In the rows, 128 means zero.
Here are made-up things, facts about them, and rows of numbers that follow some of those facts. Name the thing behind each unnamed row.

Some things and their rows:
zipil: [150 113 148 114 104 139 133 135 114 113 122 145 108  99 134 103 154 127
 117 133 151 119 125 132 116 123]
doda: [138 126 131 135 131 133 130 137 143 125 131 141 146 129 124 134 145 117
 129 131 125 129 118 141 112 123]
nirol: [128 126 131 126 134 133 134 125 140 123 126 143 134 119 131 137 135 132
 124 124 116 134 118 138 117 118]
sibrir: [121 138 114 130 137 103 130 107 126 129 145 134 133 114 136 133 114 131
 136 162 134 125 124 109 117 135]
rikon: [123 124 113 130 136 115 122 102 115 120 141 112 126 140 139 130 114 141
 132 177 121 109 120  99 114 137]
drakle: [145 132 122 143 159 140 124 116 104 135 143 131 134 145 140 127 130 157
 129 154 118 156 132 105  83 134]
fatanir: [116 140 118 127 132 144  88 122 150 148 110 128 123 151 126 121 110 126
 112 151 118 122 134  99 143 134]
ribroskel: [159 109 154 151 102 117 116 134 120 134 141 142 109 122 132 121 140 117
 119 151 145 135 100 157 161 107]
drofu: [119 125 121 126 132 139 123 120 145 126 116 138 136 114 124 139 122 113
 149 139 141 132 111 131 136 123]
tuflu: [132 106 131 122 121 117 115 111 101 125 134 106  92 140 146 105 142 107
 131 175 121 104 126 117 151 131]
botrok: [139 121 131 147 113 135 114 123 148 143 140 141 133 123 123 134 125 127
 132 142 132 134 107 154 104 115]
zastok: [122 126 133 133 153 143 109 118 122 145 125 134 115 154 147 120 132 139
 106 139  98 148 143 118 105 130]
teles: [132 128 130 129 130 131 136 131 141 123 130 140 140 123 126 137 138 131
 124 121 120 130 123 138 114 121]
gitur: [135 108 151 123 121 141  99 134  99 144 113 125  86 137 143  69 164 118
 100 122 121 129 156 128 115 135]
bretre: [139 130 131 139 123 126 133 139 144 125 136 137 150 129 118 133 144 121
 128 125 129 127 124 141 108 127]
radro: [136 130 128 136 128 129 134 136 144 126 134 138 146 129 121 134 140 126
 127 123 124 128 122 140 110 123]
sasto: [102 123 118 126 145 106 109 113 132 150 124 121 125 129 130 111 137  99
 133 115 108 118 139 135 135 131]
kamiflu: [120 118 132 128 131 154 128 129 127 118 115 114 126 146 124 141 116 143
 131 132 122 126 113 127 120 127]
dede: [131 122 122 103 102 118 150 123 113 124 150 104  89 120 143 127 126  97
 148 151 129 114 136 131 164 130]
grumagi: [123 130 122 123 124 135 129 126 139 126 119 132 132 112 122 138 118 122
 145 125 143 131 117 130 143 123]
tribri: [160 120 147 129 102 126 141 147 119 117 140 134 117 120 132 117 153 113
 121 137 143 125 128 140 144 122]

Some facts about the things:
bebras Π: drofu
botrok Π: tuflu
daple Π: brute
doda Π: dalu
dodoful Π: brakos
dogrin Π: doda
drakle Π: ramul
drofu Π: ribroskel
duskem Π: lubudre
fatanir Π: redon
fimun Π: drogrer
flibram Π: bebras
flodok Π: mimil
gamuk Π: zastok
gostu Π: gitur
gostum Π: sogrik
grakla Π: rimi
keso Π: sasto
kleplikur Π: repla
kloflapek Π: dodoful
laskar Π: rorar
lonon Π: tegrim
lubudre Π: grizo
nirol Π: flogim
nuga Π: grubuzim
pledraklak Π: tridrika
plunas Π: fatanir
potis Π: daple
ramul Π: dratrera
ribroskel Π: regi
rikon Π: nirol
rimi Π: segrik
roflel Π: plasu
segrik Π: pledraklak
seklogen Π: flodok
sibrir Π: grastus
sinugok Π: botrok
skuvos Π: zipil
stoklus Π: zumi
stovor Π: gamuk
tridrika Π: stoklus
trimu Π: duskem
trinim Π: potis
trokozi Π: vofles
tuflu Π: roflel
tuplo Π: dogrin
tustam Π: trokozi
zastok Π: tutema
zipil Π: brostu
zumi Π: todrin
χ fetram <- bebras grumagi lubudre rikon sumim
χ radro <- biste dalu flestok flogim gostu sogrik
χ tribri <- boklel plune ribroskel sepan stanul tuflu
χ namil <- botrok drufak lonon potis seklogen stalar
χ sumim <- brakos butur flodok
χ sasa <- bretre drufle roflel segrik teles vuzak
χ lonon <- brostu drofu klozezin
χ sogrik <- brute
χ skuvos <- daple dodoful drakle kleplikur pluflir tridrika
χ stanul <- dede plunas ramul zumi
χ boklel <- destik gitur nuga trinim trokozi zipil
χ doda <- dogrin duskem redon sasto stoklus tesan
χ ribroskel <- dratrera drezen keso stovor
χ drufak <- drogrer fase nirol tustam
χ flestok <- fadas pledraklak trimu
χ zodu <- fatanir fimun gisu grakla tutema
χ ditrir <- flibram gamuk skuvos zastal zodu
χ bretre <- gostum vugal
χ vuzak <- grastus grubuzim kloflapek loginam plasu zastok
χ gostu <- grizo laskar pedur
χ redon <- kamiflu mimil regi sinugok tuplo
χ botrok <- plovik sibrir
χ dalu <- repla taklek tegrim vofles
χ sepan <- rimi vubrafe
χ tesan <- rorar todrin zitas
χ drufle <- staskem


The same things again, as new rows of numbers:
Named rows:
keso: [113 134 150 107 124 109 116 139 142 117 128 108 103 131 147 139 113 132
 142 112 136 115 116  98 149 140 117 121 126]
bretre: [129 115 130 128 121  90 130 107 129 124 135 122 141 125 136 133 120 120
 150 128 142 131 138  90 136 139 114 140 123]
plunas: [113 133 151 105 125 106 116 139 141 116 128 106 104 132 149 137 113 132
 143 111 137 115 116  99 150 141 117 119 126]
flestok: [125 116 114 147 132 111  99 139 134 120 135 115 126 125 153 146 123 140
 152 113 144 141 121 140 150 133 120 118 118]
tesan: [113 125 127 152 130 125 129 108 124 118 122 116 113 131 137 159 123 138
 144 117 136 134 139 119 121 145 105  99 128]
gostu: [131 110 122 138 130 113 100 135 137 120 130 103 123 133 149 147 118 141
 156 107 139 128 112 128 161 137 128 120 113]
repla: [116 114 107 142 131 116 107 149 132 119 138 131 122 124 153 137 128 138
 138 122 152 150 127 172 145 132 112 117 126]
pedur: [123 110 115 135 129 117 105 142 136 119 133 118 121 129 149 139 121 138
 144 116 146 137 118 154 155 135 117 123 121]
tuflu: [116 176 139 124 143  62 117 144 124 113 143 134 145 129 154 161  79 119
 133 111 137 111 106 131 131 157 100  85 132]
grizo: [115 117 108 146 132 113 112 147 129 118 138 131 123 123 157 134 129 134
 141 120 154 151 130 177 140 133 108 117 124]
rimi: [128 166 117  63  86 206  45 108 160 128 143 142  94 130 124 195  93 139
 121 126 125 127 134  35 134 136 153 175 149]
laskar: [129 103 123 128 128 120 106 139 141 119 130 106 119 136 146 140 116 139
 149 109 141 124 106 143 167 139 125 123 116]
zastal: [117 122 129 134 118 115 133 139 143 118 121 119 145 125 143 131 122 137
 138 117 133 124 125 136 135 138 119 122 131]
stoklus: [110 106 104 140 134 154 108 114 157 130 110 123  71 107  76 200 117 165
 106 159 101 102 101  42 150 123 101 161 151]
ribroskel: [ 94  96 168 101 115 109 108 156 138 113 127 103  82 122 137 110 174 163
 155 135 139 166 150  85 144 123 138 105 124]
regi: [ 90  71 151 124 117 141 133 126 120 111 117 117  80 132 113 119 183 170
 139 145 142 179 166 139 129 133 121  83 133]
redon: [105 130 121 160 133 124 134 109 116 117 126 129 113 126 141 157 128 135
 138 123 142 147 152 138 109 144  96  91 134]
lubudre: [104 134 126 143 110  98 143 126 138 118 125 117 119 127 138 134 115 136
 131 119 142 134 134 161 141 145 108 128 120]
plune: [107 136 138 114 123 109 121 142 139 116 131 121 107 125 149 138 118 132
 135 120 140 126 125 115 138 139 110 120 131]
sinugok: [102 131 121 134 166  96 122  91 114 100 104 143 125 137 131 168  63 130
 149  87 153 100 109 113 130 182  98 107 123]
tuplo: [117 108 142 135 128 134 140 103 127 116 116 103 107 146 130 152 119 138
 141 111 133 115 124 125 140 153 110  96 126]

Rows to name:
No name comes twice in this set of rows, the named rows included.
[116  88 131 143 109 153 176 129 143 117 119 104  85 124 144 102 164 139
 128 117 123 140 151 158 157 135 132 136 123] : drofu
[102 145 124 151 102  88 130 121 140 121 125 112 120 122 135 146 112 143
 135 121 137 137 139 148 138 144 109 133 113] : sumim
[115 119 111 143 130 113 115 143 130 119 137 130 123 123 152 135 127 135
 138 124 150 149 130 168 139 134 108 117 127] : flogim
[121 162 106 159 162  75 144 116 120 104 125 148 144 116 150 160  71 122
 137  88 128 106 118 133 134 174 117 111 120] : botrok
[106 134 126 139 108 101 138 126 140 119 125 116 117 127 134 139 114 139
 130 122 139 131 132 153 144 144 109 133 121] : grumagi
[129 100 128 128 128 115 110 139 139 118 130 103 121 138 146 138 118 139
 152 109 140 124 106 145 169 140 127 117 115] : trimu
[ 98 145 138 114 126 106 122 151 135 116 136 134 101 120 155 132 122 129
 126 128 147 138 133 130 129 134  99 116 139] : gitur
[120 127 127 147 121 108 124 141 144 119 120 114 160 120 149 136 124 139
 148 114 130 128 131 119 127 134 126 119 129] : zodu
[121 114 117 134 128 119 112 139 136 119 133 118 121 129 146 140 121 137
 141 117 144 135 119 152 154 136 118 121 123] : biste
[102 105 117 155  86 149 174 121 152 127 115  94  88 128 165  99 148 121
 137 116 156 139 156 184 143 125  96 172 115] : bebras
[106 137 122 109 143 120 127 169 172 129 120 123  52  98  78 189 116 157
 125 163 103 107  93  24 154 103 117 177 155] : zumi
[109 117 129 142 128 137 137 106 126 117 121 119 107 137 132 155 122 136
 135 119 137 129 134 135 126 149 101  99 133] : kamiflu
[128 108 132 117 121  90 134 103 128 124 137 124 143 127 132 125 120 117
 148 135 144 129 135  88 139 140 113 147 123] : vuzak
[125 102 134 110 118  92 144 104 128 122 135 127 140 131 132 116 119 113
 142 136 150 127 133 110 142 143 108 145 126] : zastok
[147 150 114  68  78 223  76 113 175 128 128 127 138 140 111 189  93 143
 142 116 114 117 127  51 138 135 185 186 146] : grakla

Now the same things, written a new way:
Some things and their rows:
todrin: [150 121 136 124 158 157 123 126 121 108 136 141 148 116 144 117 126 117
 140 142 158 117 121 124  91 143 118  74]
zitas: [152 121 130 123 161 152 129 127 130 105 138 140 154 126 146 109 126 123
 131 144 149 119 127 122  91 148 127  79]
tribri: [143 136 123 145 125 137 139 102 118 118 135 139 127 150 131 119 109 143
 139 120 114 126 107 136 125 127 126 111]
rikon: [115 139 147 128 123 115 114 126 161 127 115 118 144 112  86 135 159 105
 114 124 117 135 143 135 124 117 126 151]
tridrika: [ 75  94 165 131 102 152  51 159  95 192 105 136  91  87  98 184 149 114
 169 118 183 151 109 154 135 138  92 116]
dede: [147 133 128 156 124 136 136  92 116 114 137 139 127 160 130 120  99 154
 142 111 106 136  98 138 130 123 122 110]
drezen: [147 134 128 157 125 137 135  91 116 114 137 140 127 159 130 121  99 153
 142 111 106 136  99 139 130 122 121 110]
tesan: [150 124 129 123 155 151 133 126 128 108 137 139 149 126 146 111 127 124
 131 143 145 117 127 125  96 145 128  85]
zastok: [114  61 123 162 115 132 180 158 113 152 178   4 157 141 101 109 150  84
 153 112 105 127 180 117 110 158 110 200]
sepan: [144 135 125 150 124 137 137  96 117 115 137 140 127 155 131 121 105 148
 140 116 110 130 103 138 127 125 124 111]
drakle: [ 91 100 138 123 117 129  86 166 138 180 114 133 123 131 110 142 153 150
 118 128 128 160 148 149 139 162 145 140]
destik: [148 132 128 159 124 138 132  90 115 115 136 140 126 162 128 120  96 157
 142 109 104 138  97 137 131 125 121 112]
ditrir: [119 131 112 125 122 137 140 132 116 146 136 149 118 139 138 124 139 139
 135 136 126 117 120 156 120 145 143  99]
nirol: [115 133 133  97 110  87 113 137 137 114 128  99 141 141 117 170 116 115
 107 168 148 142 142 111 153 129 123 159]
tegrim: [145 123 100 112 125 147 153 123 124 125 108 144  75 121 153 103 123 121
 117 123 127 105 106 113 102 119 142 138]
plunas: [126 114 155 155 128 112 109 116 143 117 126 118 142 146 115 140 115 145
 128  95 110 174 121 125 147 107 112 155]
nuga: [129 115 154 157 127 115 106 111 139 119 127 122 140 148 114 138 108 149
 131  97 108 172 116 125 146 110 113 151]
trimu: [131 124 114 122 146 100 121 137 145 153  80 147 102 130 140 143 135 108
  96  98 144 145 150  86  94 101 136 189]
tutema: [100 101 108 126 109 125 176 149 115 155 171 129 124 160 150 127 165 124
 149 135 119 133 117 184  95 145 149 106]
doda: [134 135 150 128 123 143 163 148 190  90  64  82 151  84 132 117 154 196
  71 145 182 195 169 150 149 115  95 104]
vubrafe: [147 134 127 154 123 136 135  93 116 116 136 139 126 159 131 121 101 153
 141 112 108 135 100 137 129 124 122 111]

Which thing is each row?
No name comes twice in this set of rows, the named rows included.
[114 153 149 130 119 116 113 115 172 125 110 120 149 107  64 133 173  95
 110 125 108 128 143 144 116 115 128 151] : flodok
[134 131 153 129 125 143 161 152 195  89  61  78 156  81 132 116 155 198
  68 146 185 201 174 147 148 117  94 104] : dogrin
[112 126 141 124 116 104 100 182 145 154 149 145 121 104 123 137 144 133
 128 133 106 168 147 139 135 132 133 139] : flibram
[ 73  78 128  86 133 152  39 168 139 101 110 180 139 169 129 136 208 141
 106 108  95 111 135 150 211 188 136 167] : daple
[120 103 151 141 134 124  83 115 142  83 123 141 148 165 122 137 136 144
 125  87  93 153 113 125 180 121 108 168] : trinim
[134 183 114 155 161  64 107 105 148 181  74 170 167 165  94 179 152  96
  96  95 143 139 192 103  69 112 136 170] : lubudre
[126  84 153 161 116 117 129 119 142 121 149  81 144 165 106 133 118 126
 137 101 100 181 119 129 119 123 112 171] : stovor
[107  97 154 119 112 145  91 140 107 140  88 125  61  67 125 164 137  80
 152 100 185 135  89 106 115  80  78 158] : pledraklak
[117 129 113 124 120 138 138 134 116 151 137 151 119 140 138 125 141 141
 135 136 126 119 121 159 121 148 145  98] : zastal
[116 129 137 106 117  97 113 138 138 118 126 105 138 131 116 159 123 116
 112 153 142 144 141 115 147 126 123 156] : seklogen
[ 97 104 129  68 133 118  62 142 141  38 121 152 157 171 134 155 182 108
  98 132 106  97 129 115 222 152 113 189] : potis

